Here is a tiny trained network, its code and every weight. The questions are about switching its units off for an input and a class, where a switched-off unit gives its printed mean instead of its output.

import numpy as np


def w(rows, s, z=0):
    codes = np.array(rows[::2]) - 128.0
    scale = np.full(codes.shape[1], s)
    scale[-1] = z or s
    return codes * scale


def f(y):
    return y / 2 * (1 + np.tanh(0.7978845608 * (y + 0.044715 * y**3)))


def log_softmax(a):
    a = a - a.max(-1, keepdims=True)
    return a - np.log(np.exp(a).sum(-1, keepdims=True))


def net(x, mask):
    res = np.array(x, float).reshape(1, 7) / 4 @ E
    y = f(res @ A[0][:, :-1].T + A[0][:, -1])
    res = res + np.where(mask, y, B[0][:, -1]) @ B[0][:, :-1]
    return log_softmax(res[-1] @ U[:, :-1].T + U[:, -1])


A, B = {}, {}
E = w([
[125,136,138,144],'x0',
[127,127,128,128],'x1',
[2,134,43,161],'x2',
[127,128,129,129],'x3',
[123,139,144,152],'x4',
[70,35,206,104],'x5',
[90,216,171,32],'x6',
],0.0093)
A[0] = w([
[57,73,92,156,15],'n1',
[239,152,178,95,171],'n2',
[145,103,150,111,142],'n3',
[121,111,102,143,129],'n4',
[85,203,87,108,111],'n5',
[157,136,115,146,128],'n6',
[82,137,137,116,75],'n7',
[132,138,141,130,124],'n8',
[153,85,155,130,138],'n9',
[116,147,218,71,9],'n10',
[145,115,116,187,55],'n11',
[72,109,153,98,71],'n12',
[142,89,140,134,120],'n13',
[105,195,71,116,113],'n14',
[134,82,148,170,130],'n15',
[170,154,98,145,169],'n16',
[249,170,70,183,1],'n17',
[158,72,155,140,143],'n18',
[80,77,75,193,122],'n19',
[127,134,146,97,105],'n20',
[186,32,189,138,125],'n21',
[162,17,144,165,127],'n22',
[135,117,132,132,123],'n23',
[187,49,38,239,147],'n24',
[107,130,153,101,104],'n25',
[236,191,184,94,22],'n26',
[145,114,148,112,132],'n27',
[32,50,205,91,46],'n28',
[157,83,49,216,15],'n29',
],0.014,0.0092)
B[0] = w([
[194,119,162,147,161],'n1',
[173,121,174,55,242],'n2',
[128,117,138,154,152],'n3',
[131,129,153,121,142],'n4',
[80,125,88,168,182],'n5',
[113,122,133,105,144],'n6',
[124,133,105,115,137],'n7',
[130,115,124,113,129],'n8',
[126,119,112,180,163],'n9',
[192,92,158,161,160],'n10',
[106,103,113,106,140],'n11',
[123,140,131,74,149],'n12',
[123,129,118,165,145],'n13',
[72,127,110,176,177],'n14',
[132,100,100,164,161],'n15',
[102,146,129,100,176],'n16',
[206,83,180,147,191],'n17',
[110,105,121,185,174],'n18',
[164,120,159,74,196],'n19',
[134,125,143,130,136],'n20',
[118,122,87,225,212],'n21',
[115,106,106,209,203],'n22',
[129,130,125,135,129],'n23',
[166,153,164,29,247],'n24',
[148,138,119,108,139],'n25',
[66,179,100,37,201],'n26',
[136,133,137,150,145],'n27',
[143,163,163,1,195],'n28',
[60,172,108,79,179],'n29',
],0.031,0.014)
U = w([
[254,84,191,169,232],'0',
[117,174,134,111,123],'1',
[106,95,82,255,3],'2',
],0.0096,0.0014)

Each question gives the input, the list of numbers given to net, and the class t.
The units are the neurons (one row each of A and B). Each row of codes is followed by its name. A weight is (code - 128) times the scale printed after its matrix; where a second scale follows, it is the last column's (A, B and U).
mask holds one flag per neuron, in row order. A switched-off neuron (its flag False) gives its mean, the last column of its row in B, instead of its output. The means were averaged over made-up inputs and are rounded, as every weight is.
A unit's drop is (log p(t) with every unit on - log p(t) with that unit switched off) / (log p(t) with every unit on - log p(t) with every unit switched off).
The circuit of an input: a set's keep is (log p(t) with only the set's units on - log p(t) with every unit switched off) / (log p(t) with every unit on - log p(t) with every unit switched off). Starting from the 12 units with the biggest drops (on a tie, the unit counted first), units are removed one at a time, each time the one whose removal leaves the highest keep (on an exact tie, the one counted first), for as long as the keep stays at least 0.8.
circuit, biggest first: the units of the circuit, biggest drop first
top k neurons: the k neurons with the biggest drops, biggest first
drop of u: that unit's drop, to one decimal
input [-3,1,-8,-7,-3,-5,5], class 1: circuit, biggest first -> (n26)
input [3,7,-8,8,-5,0,4], class 1: top 2 neurons -> (n26; n17)
input [-4,-4,-1,-2,-3,6,-6], class 2: top 2 neurons -> (n21; n22)
input [3,2,7,-8,1,2,-2], class 0: top 2 neurons -> (n1; n26)
input [-1,-1,-1,1,2,2,-8], class 2: top 3 neurons -> (n22; n21; n2)
input [4,1,-1,0,2,3,6], class 0: top 3 neurons -> (n10; n26; n29)
input [8,4,-7,-6,3,-7,2], class 1: top 2 neurons -> (n26; n16)
input [-4,5,-3,0,6,2,7], class 0: top 2 neurons -> (n10; n29)
input [-4,1,4,-2,-1,1,-1], class 0: top 2 neurons -> (n26; n29)
input [-7,8,4,2,8,6,-2], class 0: top 2 neurons -> (n1; n26)
input [-1,2,-6,6,2,-8,1], class 1: top 3 neurons -> (n26; n16; n10)
input [8,5,-1,-6,0,1,4], class 0: drop of n29 -> 1.5
input [-4,8,-8,8,6,2,-3], class 2: drop of n21 -> 0.2
input [1,-3,6,4,5,8,-3], class 0: circuit, biggest first -> (n1)
input [1,-1,-2,3,4,8,-8], class 2: drop of n21 -> 0.3
